cols: G K V R S Y
[ 92 190 122 126 146  96]  E
[158 153 101 110 162 133]  B
[ 89 184 116 133 141  99]  T
down: [146 162]  S
down: [133  99]  Y
down: [ 92 158]  G

cols: C F A M L
[132 105 119 146 133]  X
[125 143 133 113 123]  W
[126 120 127 139 133]  Q
[120 151 139 111 123]  P
[116 144 124 124 111]  J
[126 144 133 113 122]  U
[134 105 118 154 132]  Z
[125 153 136 105 122]  D
[ 98 164 102 121  66]  N
down: [111 122]  L
down: [139 111 124 113 154 105 121]  M

cols: fer Sof kop dazit zil sano komef Gan fon banar
[120 167 139 121 131 134 139 123 125 133]  Gato
[128 187 123  90 129 128 129  96 125 128]  tavok
[125 160  68 108 128 129 128 110 128 129]  Dede
[126  64  66 174 127 128 127 167 129 128]  tisot
down: [121  90 108]  dazit
find: [126  64  66 174 127 128 127 167 129 128]  tisot

cols: suve Bidor tal daz lon gobel Nimib sigi figap
[124 103 121 125 137 126 120 126 124] : pir
[119 102 121 121 162 132 140 122 115] : dadul
[124 170 112 116 147  94 128 123 122] : Bimu
[124 170 112 116 147  94 128 123 138] : gofe
[124 103 121 125 137 126 120 126 121] : norok
[119 102 121 121 162 126 138 118 107] : Lalor
[126 125 116 134 137 126 133 129 122] : raf
[122 125 129 130 126 138 128 110 124] : dom
[127 125 118 127 126 125 126 126 122] : Zomag
down: [124 115 122 138 121 107 122 124]  figap
down: [116 125 121 134 130]  daz
find: [127 125 118 127 126 125 126 126 122]  Zomag
down: [120 140 128]  Nimib
down: [170 103]  Bidor
down: [126 132  94  94 126 126 126 138]  gobel
down: [126 118 129]  sigi

cols: lubo tisa Ruko pugem
[147 135 142 114] -> maf
[147 135  92 114] -> sege
[131 100 142 133] -> fedu
[150  69 172 130] -> peka
down: [147 147]  lubo
down: [131 150]  lubo
down: [114 114 133]  pugem

cols: Sisuv Mub buvu rup lugin Gepo rabur
[126 133 129 108 129 164 138] = Fos
[139 132 146 124  87 115 113] = fofe
[144 150 148 122 126 104 132] = lel
[123 104 125 132  96  99 122] = virag
[118  97 118 123  98  91 137] = pesid
[144 116 118 150  68 120 114] = tume
[142 119 117 144 124 136 119] = gozof
down: [104  97]  Mub
down: [129 146 148 125 118 118]  buvu
down: [144 142]  Sisuv

cols: Fepo fakat lizar lopek
[ 68 170  93 137] : Fut
[137 140 103 151] : gop
[165 127 133 118] : dov
[ 84 175  72 143] : safo
[107 148 109 116] : nam
[153 107 151 124] : mavi
down: [133  72 109 151]  lizar
down: [127 175]  fakat

cols: Lep labof kiven Ris Gabu
[ 88  60  83  79 182] : botum
[143 112 104 121  86] : mesuk
[ 88  60  83 147 134] : Tek
down: [143  88]  Lep
down: [121 147]  Ris
down: [ 86 134]  Gabu

cols: vaf nisur Mapuf kem pum tozup Ril Fela faza
[119 135 130 111  97 109 157 140 157]  Dero
[115 138 132  99  69 100 183 152 186]  meku
[123 131 137 114 116 126 136 135 139]  paz
[119 133 157  79  88 118 152 152 157]  Buna
[124 130 130 117 111 120 144 136 146]  pamal
[122 131 130 115 105 118 147 137 151]  punen
down: [116  88]  pum
down: [157 130]  Mapuf
down: [157 183 136]  Ril
down: [138 131]  nisur
down: [140 152 135]  Fela
down: [136 152 144]  Ril

cols: mut tev Vavo vuli taf duk zedig dip
[114 147  99 137 151 155 108 100] = Sizi
[134 108 161 123 112 107 152 148] = zefe
[134 108 161 123 112 107 116 115] = beduk
[161 125 146 108 100 103 147 150] = dat
[161 125 146 108 122 143 118 156] = Goz
[161 125 146 108 100  95 147 150] = menog
down: [137 123 123]  vuli
down: [115 150 156 150]  dip
down: [100 148 115 150 156]  dip
find: [161 125 146 108 100 103 147 150]  dat
down: [112 112 100]  taf
down: [155 107 107 103 143]  duk

cols: gutut sufut kamok famuv
[164 159 129 148] = Gomuv
[109 167 128  95] = puv
[ 62  77 124 184] = ruvos
[122 137 114 196] = Bes
[133 131 111 110] = Kineb
[180 158 134  94] = vunu
[125 136 160 113] = niv
[ 78 124 108 183] = Rofi
[113 115 135 167] = Guzug
[ 84 116 138 164] = Rurof
[130 118  82 101] = bam
[ 74  81 105 101] = Neke
down: [113  84]  gutut
down: [148  95 184 196 110  94]  famuv
down: [118  81]  sufut
down: [108 135 138  82]  kamok

cols: Par lebad kepa vizon Pofa
[ 75 140 129 102 150] : tob
[129 140 129  78  92] : vuso
[151 140 104 102 163] : Lota
[129 140 129 102 192] : fom
[177 140 129 102 150] : bive
[129 140 129 102 197] : vok
[109 140 153 138 101] : Saf
[129 140 157 175 150] : dopu
down: [102  78]  vizon
find: [151 140 104 102 163]  Lota
down: [129 129 153 157]  kepa
find: [109 140 153 138 101]  Saf
down: [ 92 163 192 150 197 101 150]  Pofa
down: [102  78 102 102 102]  vizon

cols: bez Godet zav gapi
[166 166  92  91] : vuga
[161 157 125 110] : koz
[123 147 115  74] : Lapo
down: [166 161]  bez
down: [125 115]  zav

cols: Vif Dulam vam zun
[113 163  62 101] : lifu
[123 142 104 116] : fudon
[113 163  70  99] : todir
[121 146  99 113] : defu
[119 150  88 109] : Geke
[113 163  62  99] : naviz
[115 157  70 107] : dopim
[126 130 120 126] : Bozim
down: [88 62]  vam
down: [163 146 150 163 157]  Dulam
down: [109  99 107 126]  zun
down: [ 99 113]  zun

cols: Vuzen vev rop fuda
[114 148 142 147] : Mesad
[123  58 128 128] : Zeko
[114 196 142 147] : badif
[133 194 116 122] : rufum
[145 201 110 110] : kebe
down: [133 145]  Vuzen
down: [142 128 142]  rop
down: [147 128]  fuda

